Here is a tiny trained network, its code and every weight. The questions are about switching its units off for an input and a target symbol, where a switched-off unit gives its printed mean instead of its output.

import numpy as np


def w(rows, s, z=0):
    codes = np.array(rows[::2]) - 128.0
    scale = np.full(codes.shape[1], s)
    scale[-1] = z or s
    return codes * scale


def norm(h):
    return h / np.sqrt((h * h).mean(-1, keepdims=True) + 1e-5)


def f(y):
    return y / 2 * (1 + np.tanh(0.7978845608 * (y + 0.044715 * y**3)))


def softmax(a):
    e = np.exp(a - a.max(-1, keepdims=True))
    return e / e.sum(-1, keepdims=True)


def log_softmax(a):
    a = a - a.max(-1, keepdims=True)
    return a - np.log(np.exp(a).sum(-1, keepdims=True))


def net(x, mask):
    ids = ['βδεξσω'.index(c) for c in x.split()]
    T = len(ids)
    res = E[ids] + P[:T]
    r = norm(res)
    for j in range(3):
        rows = slice(3 * j, 3 * j + 3)
        q, k, v = (r @ M[0][rows].T for M in (Q, K, V))
        z = softmax(np.where(np.tri(T) > 0, q @ k.T / 3**0.5, -1e9)) @ v
        o = O[0][rows]
        res = res + np.where(mask[j], z, o[:, -1]) @ o[:, :-1]
    y = f(norm(res) @ A[0][:, :-1].T + A[0][:, -1])
    res = res + np.where(mask[3:19], y, B[0][:, -1]) @ B[0][:, :-1]
    return log_softmax(norm(res)[-1] @ U[:, :-1].T + U[:, -1])


Q, K, V, O, A, B = {}, {}, {}, {}, {}, {}
E = w([
[125,254,149,169],'β',
[77,176,144,114],'δ',
[212,224,98,112],'ε',
[162,156,163,89],'ξ',
[59,200,162,142],'σ',
[58,225,141,150],'ω',
],0.013)
P = w([
[168,100,186,158],'0',
[5,122,63,171],'1',
[154,126,217,151],'2',
[151,175,7,149],'3',
[140,127,204,129],'4',
[179,154,32,131],'5',
[129,125,176,106],'6',
[193,126,73,128],'7',
[119,120,134,76],'8',
[203,124,132,157],'9',
[117,163,156,29],'10',
[210,140,130,159],'11',
[86,221,74,73],'12',
],0.015)
Q[0] = w([
[163,53,102,152],'H0',
[156,139,104,154],'H0',
[161,142,104,217],'H0',
[67,38,188,113],'H1',
[63,5,90,159],'H1',
[86,34,164,176],'H1',
[88,68,105,97],'H2',
[110,124,132,55],'H2',
[167,244,113,117],'H2',
],0.023)
K[0] = w([
[166,99,33,129],'H0',
[149,144,118,113],'H0',
[111,214,70,88],'H0',
[117,45,57,208],'H1',
[144,48,189,210],'H1',
[168,47,79,206],'H1',
[138,61,151,159],'H2',
[95,133,176,187],'H2',
[106,235,189,7],'H2',
],0.019)
V[0] = w([
[34,156,119,92],'H0',
[130,127,194,106],'H0',
[139,183,144,97],'H0',
[166,188,58,95],'H1',
[159,196,91,219],'H1',
[70,178,53,121],'H1',
[86,107,128,110],'H2',
[148,202,25,175],'H2',
[246,115,196,84],'H2',
],0.013)
O[0] = w([
[183,46,131,65,191],'H0',
[196,197,113,152,255],'H0',
[186,75,117,153,248],'H0',
[32,129,148,83,182],'H1',
[220,167,175,22,161],'H1',
[114,228,60,103,207],'H1',
[160,123,89,113,126],'H2',
[199,2,122,53,21],'H2',
[2,99,183,124,175],'H2',
],0.0093,0.006)
A[0] = w([
[83,139,135,132,188],'N0',
[120,136,131,153,114],'N1',
[82,138,138,84,169],'N2',
[124,107,99,161,101],'N3',
[188,140,72,197,117],'N4',
[111,155,166,156,121],'N5',
[203,101,133,128,159],'N6',
[163,38,75,232,92],'N7',
[53,50,151,192,1],'N8',
[94,153,102,90,120],'N9',
[160,89,139,157,147],'N10',
[85,179,36,96,166],'N11',
[118,67,84,103,140],'N12',
[156,149,190,78,119],'N13',
[107,100,134,106,119],'N14',
[188,140,253,137,46],'N15',
],0.017,0.0056)
B[0] = w([
[159,138,94,56,174],'N0',
[144,140,118,106,139],'N1',
[157,150,54,74,174],'N2',
[150,161,125,150,131],'N3',
[162,47,155,69,220],'N4',
[112,202,112,102,167],'N5',
[31,114,176,120,160],'N6',
[186,191,33,236,162],'N7',
[83,6,156,169,152],'N8',
[88,163,103,116,168],'N9',
[83,120,123,169,129],'N10',
[71,203,144,150,254],'N11',
[120,157,118,98,121],'N12',
[148,231,139,178,185],'N13',
[128,133,98,72,122],'N14',
[63,240,208,175,163],'N15',
],0.022,0.01)
U = w([
[83,187,228,164,210],'β',
[155,199,98,158,217],'δ',
[79,153,85,48,166],'ε',
[3,140,64,143,113],'ξ',
[173,121,165,122,89],'σ',
[117,120,219,53,2],'ω',
],0.012,0.00099)

Each question gives the input, a string of symbols that net reads in full, and the target symbol t.
The units are the heads (3 rows each of Q, K, V and O) and the neurons (one row each of A and B). Each row of codes is followed by its name. A weight is (code - 128) times the scale printed after its matrix; where a second scale follows, it is the last column's (O, A, B and U).
mask holds one flag per unit, heads first, then neurons. A switched-off unit (its flag False) gives its mean, the last column of its rows in O or B, instead of its output. The means were averaged over made-up inputs and are rounded, as every weight is.
A unit's drop is (log p(t) with every unit on - log p(t) with that unit switched off) / (log p(t) with every unit on - log p(t) with every unit switched off).
The circuit of an input: a set's keep is (log p(t) with only the set's units on - log p(t) with every unit switched off) / (log p(t) with every unit on - log p(t) with every unit switched off). Starting from the 12 units with the biggest drops (on a tie, the unit counted first), units are removed one at a time, each time the one whose removal leaves the highest keep (on an exact tie, the one counted first), for as long as the keep stays at least 0.8.
circuit, biggest first: the units of the circuit, biggest drop first
most important unit: the unit with the biggest drop
heads that matter: for each layer, one digit per head in row order, 1 if its drop is at least 0.15 and else 0, layers parted by /
drop when u is switched off: that unit's drop, to one decimal
input σ δ δ σ δ δ ω ω ξ ξ, target ξ: circuit, biggest first : [H1, N8]
input δ ε ε σ, target ε: circuit, biggest first : [H2, H1, N2, N11]
input δ δ σ ξ ε σ σ ε σ β, target σ: most important unit : N4
input ω ω σ δ ε ω δ σ ω ε ξ β, target ξ: heads that matter : 011
input ε ω δ ξ δ ε δ β δ δ ω ε, target ω: heads that matter : 001
input ε ω δ ξ σ σ δ ξ ε ε, target ε: circuit, biggest first : [H1, H0, H2, N2]
input δ ω σ ω ε β, target ε: heads that matter : 101
input ε ω δ ω ω δ ω δ ω σ, target ω: circuit, biggest first : [H2, N6, N4]
input β ω δ σ ε δ, target ε: circuit, biggest first : [H2, H1, N11, N2]
input ω ξ ξ ε ε ω, target ε: circuit, biggest first : [H2, H1, N2, N11]
input ε σ ξ δ ω ξ, target ω: heads that matter : 010
input ω ξ δ δ ε ω β δ δ ξ ω σ, target ω: heads that matter : 010
input ξ δ ω ξ σ β δ δ ε β, target ε: heads that matter : 111
input ε β σ ξ σ σ ξ ε, target ξ: heads that matter : 011
input δ δ σ δ ε ε, target ε: most important unit : H2
input ω δ β ω, target β: heads that matter : 011
input δ ω δ ε β σ, target β: heads that matter : 010
input δ ξ σ δ β ξ ω β, target ω: heads that matter : 000
input ε ω β ε δ ω δ ξ ω δ σ β, target σ: heads that matter : 110
input δ ε ξ ξ ω ω ω ξ ξ ω, target ξ: most important unit : H1
input σ ω ω ξ ξ δ ε ε δ ε β ε, target β: drop when H1 is switched off : 0.3
